Here is a tiny trained network, its code and every weight. The questions are about switching its units off for an input and a class, where a switched-off unit gives its printed mean instead of its output.

import numpy as np


def w(rows, s, z=0):
    codes = np.array(rows[::2]) - 128.0
    scale = np.full(codes.shape[1], s)
    scale[-1] = z or s
    return codes * scale


def f(y):
    return np.maximum(y, 0)


def log_softmax(a):
    a = a - a.max(-1, keepdims=True)
    return a - np.log(np.exp(a).sum(-1, keepdims=True))


def net(x, mask):
    res = np.array(x, float).reshape(1, 7) / 4 @ E
    y = f(res @ A[0][:, :-1].T + A[0][:, -1])
    res = res + np.where(mask, y, B[0][:, -1]) @ B[0][:, :-1]
    return log_softmax(res[-1] @ U[:, :-1].T + U[:, -1])


A, B = {}, {}
E = w([
[143,199,154,104,173,154,242,80,94,187],'x0',
[57,130,177,254,124,149,115,131,89,157],'x1',
[171,96,195,98,202,161,90,136,61,82],'x2',
[92,112,127,114,144,87,115,118,114,143],'x3',
[134,129,125,130,126,133,128,128,128,126],'x4',
[25,125,62,57,143,210,141,189,83,142],'x5',
[113,222,146,89,106,89,77,143,94,109],'x6',
],0.0094)
A[0] = w([
[102,137,85,123,40,78,125,130,120,182,155],'N1',
[170,137,183,163,145,79,162,103,148,93,45],'N2',
[94,20,84,130,63,150,47,187,140,25,58],'N3',
[139,93,172,131,224,142,91,158,56,44,104],'N4',
[72,91,161,184,88,107,125,142,88,113,106],'N5',
[107,188,164,196,174,153,110,120,95,192,190],'N6',
[109,159,157,122,131,152,185,105,96,169,57],'N7',
[149,170,134,79,209,92,210,96,79,212,73],'N8',
[88,178,51,170,52,85,155,108,196,177,86],'N9',
[147,146,164,112,200,172,79,83,107,145,59],'N10',
[121,75,125,137,134,118,61,160,161,63,31],'N11',
[56,117,119,64,116,216,121,176,90,162,88],'N12',
[69,119,83,100,161,158,180,152,101,81,89],'N13',
[191,150,37,20,139,79,148,122,144,85,142],'N14',
[74,176,142,217,83,122,126,122,106,124,149],'N15',
[118,120,168,88,163,99,180,101,86,129,138],'N16',
[164,92,205,125,154,90,125,69,172,127,54],'N17',
[101,121,102,68,200,74,80,84,170,177,143],'N18',
[115,7,90,166,191,191,141,84,152,137,251],'N19',
[146,61,88,156,124,136,108,141,143,124,136],'N20',
[85,69,141,135,91,131,87,115,108,87,255],'N21',
[83,98,54,114,141,189,162,221,122,75,88],'N22',
[147,198,136,180,140,174,170,93,88,162,79],'N23',
[88,98,129,141,125,61,77,113,119,118,178],'N24',
[104,114,83,97,95,118,178,122,207,107,184],'N25',
[179,145,130,177,121,99,122,137,152,81,195],'N26',
[159,114,155,190,139,39,88,72,212,81,66],'N27',
[180,150,160,97,126,130,153,139,145,209,66],'N28',
[166,118,103,150,58,101,63,186,133,122,83],'N29',
[156,119,169,112,217,154,97,104,109,82,61],'N30',
[115,231,152,99,120,139,56,119,57,112,237],'N31',
[165,121,115,159,145,121,144,1,147,114,151],'N32',
[110,211,133,115,86,83,82,161,127,88,193],'N33',
[100,135,89,126,118,124,139,172,100,131,248],'N34',
[188,148,97,81,113,95,158,129,172,97,80],'N35',
],0.0089,0.0056)
B[0] = w([
[195,66,193,200,145,55,153,156,140,127,192],'N1',
[123,197,150,158,150,39,102,139,70,125,169],'N2',
[78,155,113,153,85,128,199,104,106,75,238],'N3',
[165,73,186,196,51,34,140,212,212,152,220],'N4',
[142,72,42,149,139,168,45,117,91,105,177],'N5',
[198,88,63,130,143,191,118,105,73,133,213],'N6',
[87,135,128,145,70,121,171,133,106,105,174],'N7',
[80,158,60,149,73,143,188,116,144,79,222],'N8',
[150,86,198,216,86,72,124,196,178,142,206],'N9',
[123,115,138,138,93,78,151,178,129,132,166],'N10',
[100,151,97,118,84,132,158,138,144,32,177],'N11',
[95,139,169,155,170,59,64,137,74,139,236],'N12',
[130,187,167,159,105,64,110,99,102,163,198],'N13',
[176,76,100,148,130,170,74,146,69,96,244],'N14',
[160,75,110,129,130,186,93,147,55,164,201],'N15',
[128,100,140,137,89,130,197,132,149,70,185],'N16',
[102,138,102,105,133,55,72,129,127,129,176],'N17',
[165,88,113,147,193,186,118,139,82,88,177],'N18',
[176,104,116,56,121,124,117,41,182,204,243],'N19',
[128,146,134,77,119,166,155,87,144,99,173],'N20',
[129,81,122,106,152,148,186,86,151,89,218],'N21',
[82,192,171,129,148,65,60,71,95,120,223],'N22',
[106,121,67,149,114,144,204,133,95,105,183],'N23',
[97,109,99,96,150,140,187,132,129,109,184],'N24',
[166,100,183,151,137,126,100,112,130,104,201],'N25',
[91,154,159,89,176,130,137,85,129,153,187],'N26',
[92,204,144,160,141,121,92,107,80,141,200],'N27',
[84,120,102,151,128,143,143,144,96,85,160],'N28',
[70,155,99,158,132,121,155,104,118,76,182],'N29',
[118,112,163,206,89,121,100,169,137,146,182],'N30',
[159,89,126,78,159,109,130,43,210,166,249],'N31',
[105,167,166,123,141,128,101,38,130,105,193],'N32',
[193,106,129,80,97,137,202,2,153,156,216],'N33',
[117,125,188,154,161,130,162,58,132,182,214],'N34',
[159,108,106,145,119,158,68,144,81,121,181],'N35',
],0.0069,0.011)
U = w([
[27,188,24,144,46,135,217,126,130,49,41],'0',
[44,254,160,146,182,81,33,96,83,174,48],'1',
[148,84,198,185,36,88,124,244,203,168,70],'2',
[131,126,117,98,125,164,127,81,140,156,254],'3',
[172,73,6,139,130,204,31,138,48,118,81],'4',
[150,129,96,30,111,138,155,26,215,223,105],'5',
[120,121,108,130,230,139,168,106,162,130,239],'6',
[124,180,61,79,169,168,121,181,217,195,131],'7',
],0.0076,0.0085)

Each question gives the input, the list of numbers given to net, and the class t.
The units are the neurons (one row each of A and B). Each row of codes is followed by its name. A weight is (code - 128) times the scale printed after its matrix; where a second scale follows, it is the last column's (A, B and U).
mask holds one flag per neuron, in row order. A switched-off neuron (its flag False) gives its mean, the last column of its row in B, instead of its output. The means were averaged over made-up inputs and are rounded, as every weight is.
A unit's drop is (log p(t) with every unit on - log p(t) with that unit switched off) / (log p(t) with every unit on - log p(t) with every unit switched off).
The circuit of an input: a set's keep is (log p(t) with only the set's units on - log p(t) with every unit switched off) / (log p(t) with every unit on - log p(t) with every unit switched off). Starting from the 12 units with the biggest drops (on a tie, the unit counted first), units are removed one at a time, each time the one whose removal leaves the highest keep (on an exact tie, the one counted first), for as long as the keep stays at least 0.8.
units of the circuit, in order: the units of the circuit, biggest drop first
most important unit: the unit with the biggest drop
k most important neurons: the k neurons with the biggest drops, biggest first
drop when u is switched off: that unit's drop, to one decimal
input [-6,5,-6,-4,6,-3,-8], class 5: 2 most important neurons -> (N19; N20)
input [-3,-3,3,4,-2,7,-1], class 1: 2 most important neurons -> (N22; N12)
input [6,-6,-8,-2,-2,-8,1], class 1: units of the circuit, in order -> (N27; N2)
input [-5,5,4,-6,-1,0,-6], class 5: most important unit -> N19
input [5,7,-2,1,-3,-4,-5], class 4: 2 most important neurons -> (N6; N15)
input [-8,2,5,2,-2,-6,-6], class 0: 2 most important neurons -> (N3; N11)
input [3,1,-3,1,-3,-6,1], class 1: units of the circuit, in order -> (N27; N2)
input [0,7,1,6,2,3,-2], class 4: 3 most important neurons -> (N5; N6; N15)
input [-2,7,-7,2,5,3,5], class 2: 3 most important neurons -> (N9; N1; N14)
input [-7,-4,8,3,-5,-6,-1], class 2: 3 most important neurons -> (N4; N30; N8)
input [6,-8,-2,-1,3,-5,-3], class 4: units of the circuit, in order -> (N14; N35)
input [6,-8,-1,1,-5,2,5], class 4: 2 most important neurons -> (N14; N35)
input [-7,-2,6,-5,3,-7,7], class 0: 3 most important neurons -> (N11; N29; N3)
input [0,7,2,0,-1,-4,0], class 4: units of the circuit, in order -> (N6; N5)
input [2,7,6,7,4,-8,-4], class 1: units of the circuit, in order -> (N27)
input [4,6,-1,-3,-3,5,0], class 4: units of the circuit, in order -> (N6; N15)
input [7,3,5,6,7,-5,4], class 0: units of the circuit, in order -> (N8; N23)
input [-4,-7,-7,5,4,-5,4], class 2: 3 most important neurons -> (N9; N1; N6)
input [-4,-7,6,0,4,-1,1], class 4: 3 most important neurons -> (N14; N9; N35)
input [3,8,7,-5,3,-6,8], class 4: units of the circuit, in order -> (N6)
input [-4,7,4,-4,-6,2,6], class 4: 3 most important neurons -> (N5; N15; N6)
input [-7,3,6,7,3,4,8], class 5: 2 most important neurons -> (N31; N33)
input [4,2,7,5,-1,-4,-4], class 2: 2 most important neurons -> (N4; N30)
input [-2,0,6,-6,1,5,8], class 5: 3 most important neurons -> (N31; N33; N9)
input [-4,4,1,1,1,-6,3], class 1: drop when N8 is switched off -> 0.2
input [1,4,7,-7,0,6,-6], class 2: drop when N10 is switched off -> 0.1
input [8,0,5,2,4,3,8], class 0: units of the circuit, in order -> (N8)
input [-8,-3,-5,-2,3,2,-2], class 0: drop when N3 is switched off -> 0.6
input [1,0,-7,-4,4,4,6], class 2: drop when N30 is switched off -> 0.0
